Below are the code and all the weights of a small trained network. Each question names an input and a class and asks about switching units off, where a switched-off unit gives its printed mean instead of its output.

import numpy as np


def w(rows, s, z=0):
    codes = np.array(rows[::2]) - 128.0
    scale = np.full(codes.shape[1], s)
    scale[-1] = z or s
    return codes * scale


def norm(h):
    return h / np.sqrt((h * h).mean(-1, keepdims=True) + 1e-5)


def f(y):
    return y / 2 * (1 + np.tanh(0.7978845608 * (y + 0.044715 * y**3)))


def log_softmax(a):
    a = a - a.max(-1, keepdims=True)
    return a - np.log(np.exp(a).sum(-1, keepdims=True))


def net(x, mask):
    res = np.array(x, float).reshape(1, 4) / 4 @ E
    u = 0
    for l in range(4):
        y = f(norm(res) @ A[l][:, :-1].T + A[l][:, -1])
        res = res + np.where(mask[u : u + 3], y, B[l][:, -1]) @ B[l][:, :-1]
        u += 3
    return log_softmax(norm(res)[-1] @ U[:, :-1].T + U[:, -1])


A, B = {}, {}
E = w([
[253,138,182,158,219,131,188],'x0',
[77,175,118,89,79,128,189],'x1',
[109,212,88,225,160,146,145],'x2',
[133,133,131,129,126,116,125],'x3',
],0.0024)
A[0] = w([
[137,128,206,66,115,126,201,115],'L0N0',
[93,10,110,2,73,84,71,147],'L0N1',
[134,109,115,175,108,143,104,246],'L0N2',
],0.0046,0.0012)
B[0] = w([
[125,84,3,74,100,65,125,149],'L0N0',
[185,118,170,174,108,160,135,255],'L0N1',
[205,134,127,175,174,133,88,152],'L0N2',
],0.0066,0.0047)
A[1] = w([
[4,221,72,86,87,106,140,9],'L1N0',
[166,156,169,144,116,149,119,152],'L1N1',
[72,187,153,44,55,182,75,192],'L1N2',
],0.0038,0.0011)
B[1] = w([
[183,13,255,190,133,173,55,197],'L1N0',
[153,178,114,105,168,197,141,252],'L1N1',
[180,219,117,205,211,134,153,191],'L1N2',
],0.0038,0.0011)
A[2] = w([
[166,85,134,172,104,132,53,58],'L2N0',
[87,166,21,206,120,157,31,6],'L2N1',
[228,3,124,47,116,115,64,95],'L2N2',
],0.0035,0.0014)
B[2] = w([
[136,170,45,114,137,139,178,195],'L2N0',
[158,56,128,2,162,73,109,156],'L2N1',
[24,188,134,135,213,100,105,254],'L2N2',
],0.0061,0.002)
A[3] = w([
[207,121,27,79,157,100,124,251],'L3N0',
[131,179,124,126,24,145,255,40],'L3N1',
[113,151,98,175,206,81,166,82],'L3N2',
],0.0052,0.002)
B[3] = w([
[127,107,86,118,56,142,121,251],'L3N0',
[70,133,154,92,254,62,138,207],'L3N1',
[77,129,199,114,139,118,133,210],'L3N2',
],0.0081,0.0025)
U = w([
[211,132,175,237,100,206,128,254],'0',
[56,133,201,74,238,36,187,96],'1',
[160,49,2,26,34,86,127,109],'2',
],0.0071,0.00017)

Each question gives the input, the list of numbers given to net, and the class t.
The units are the neurons (one row each of A and B). Each row of codes is followed by its name. A weight is (code - 128) times the scale printed after its matrix; where a second scale follows, it is the last column's (A, B and U).
mask holds one flag per neuron, layer by layer. A switched-off neuron (its flag False) gives its mean, the last column of its row in B, instead of its output. The means were averaged over made-up inputs and are rounded, as every weight is.
A unit's drop is (log p(t) with every unit on - log p(t) with that unit switched off) / (log p(t) with every unit on - log p(t) with every unit switched off).
The circuit of an input: a set's keep is (log p(t) with only the set's units on - log p(t) with every unit switched off) / (log p(t) with every unit on - log p(t) with every unit switched off). Starting from all 12 units, units are removed one at a time, each time the one whose removal leaves the highest keep (on an exact tie, the one counted first), for as long as the keep stays at least 0.8.
circuit, biggest first: the units of the circuit, biggest drop first
most important unit: the unit with the biggest drop
k most important neurons: the k neurons with the biggest drops, biggest first
top k neurons in layer l: the k neurons of layer l with the biggest drops, biggest first
drop of u: that unit's drop, to one decimal
input [-2,-2,-6,-8], class 0: circuit, biggest first -> [L0N1]
input [7,1,-8,3], class 2: 3 most important neurons -> [L0N0, L3N0, L3N1]
input [-6,1,-8,-4], class 1: top 2 neurons in layer 0 -> [L0N2, L0N0]
input [-3,4,3,4], class 0: circuit, biggest first -> [L1N0, L3N1]
input [2,2,0,-2], class 2: 2 most important neurons -> [L0N0, L3N1]
input [-6,6,8,4], class 0: 4 most important neurons -> [L1N0, L0N0, L3N1, L2N2]
input [3,3,0,4], class 2: 2 most important neurons -> [L0N0, L3N1]
input [-1,0,6,7], class 2: 2 most important neurons -> [L2N1, L0N1]
input [-5,-1,8,-3], class 2: 2 most important neurons -> [L2N1, L2N2]
input [2,-7,0,5], class 1: 3 most important neurons -> [L0N1, L1N2, L2N2]
input [2,8,-7,0], class 2: 3 most important neurons -> [L0N0, L3N0, L3N2]
input [-2,4,1,3], class 0: 2 most important neurons -> [L1N0, L0N1]
input [-7,4,-7,-2], class 1: 2 most important neurons -> [L3N1, L0N1]
input [-7,8,-1,-7], class 1: circuit, biggest first -> [L3N1]
input [7,1,-4,6], class 2: top 2 neurons in layer 3 -> [L3N0, L3N1]
input [-5,0,-6,-3], class 0: 2 most important neurons -> [L0N1, L3N2]
input [-8,6,6,0], class 0: top 2 neurons in layer 1 -> [L1N0, L1N2]
input [-7,6,-7,3], class 1: 2 most important neurons -> [L3N1, L0N1]
input [-6,7,-5,-7], class 1: drop of L3N1 -> 2.5
input [-5,-4,-2,-4], class 0: most important unit -> L0N1
input [-2,8,5,0], class 0: drop of L2N2 -> 0.1
input [4,5,-5,-6], class 2: drop of L0N0 -> 2.0
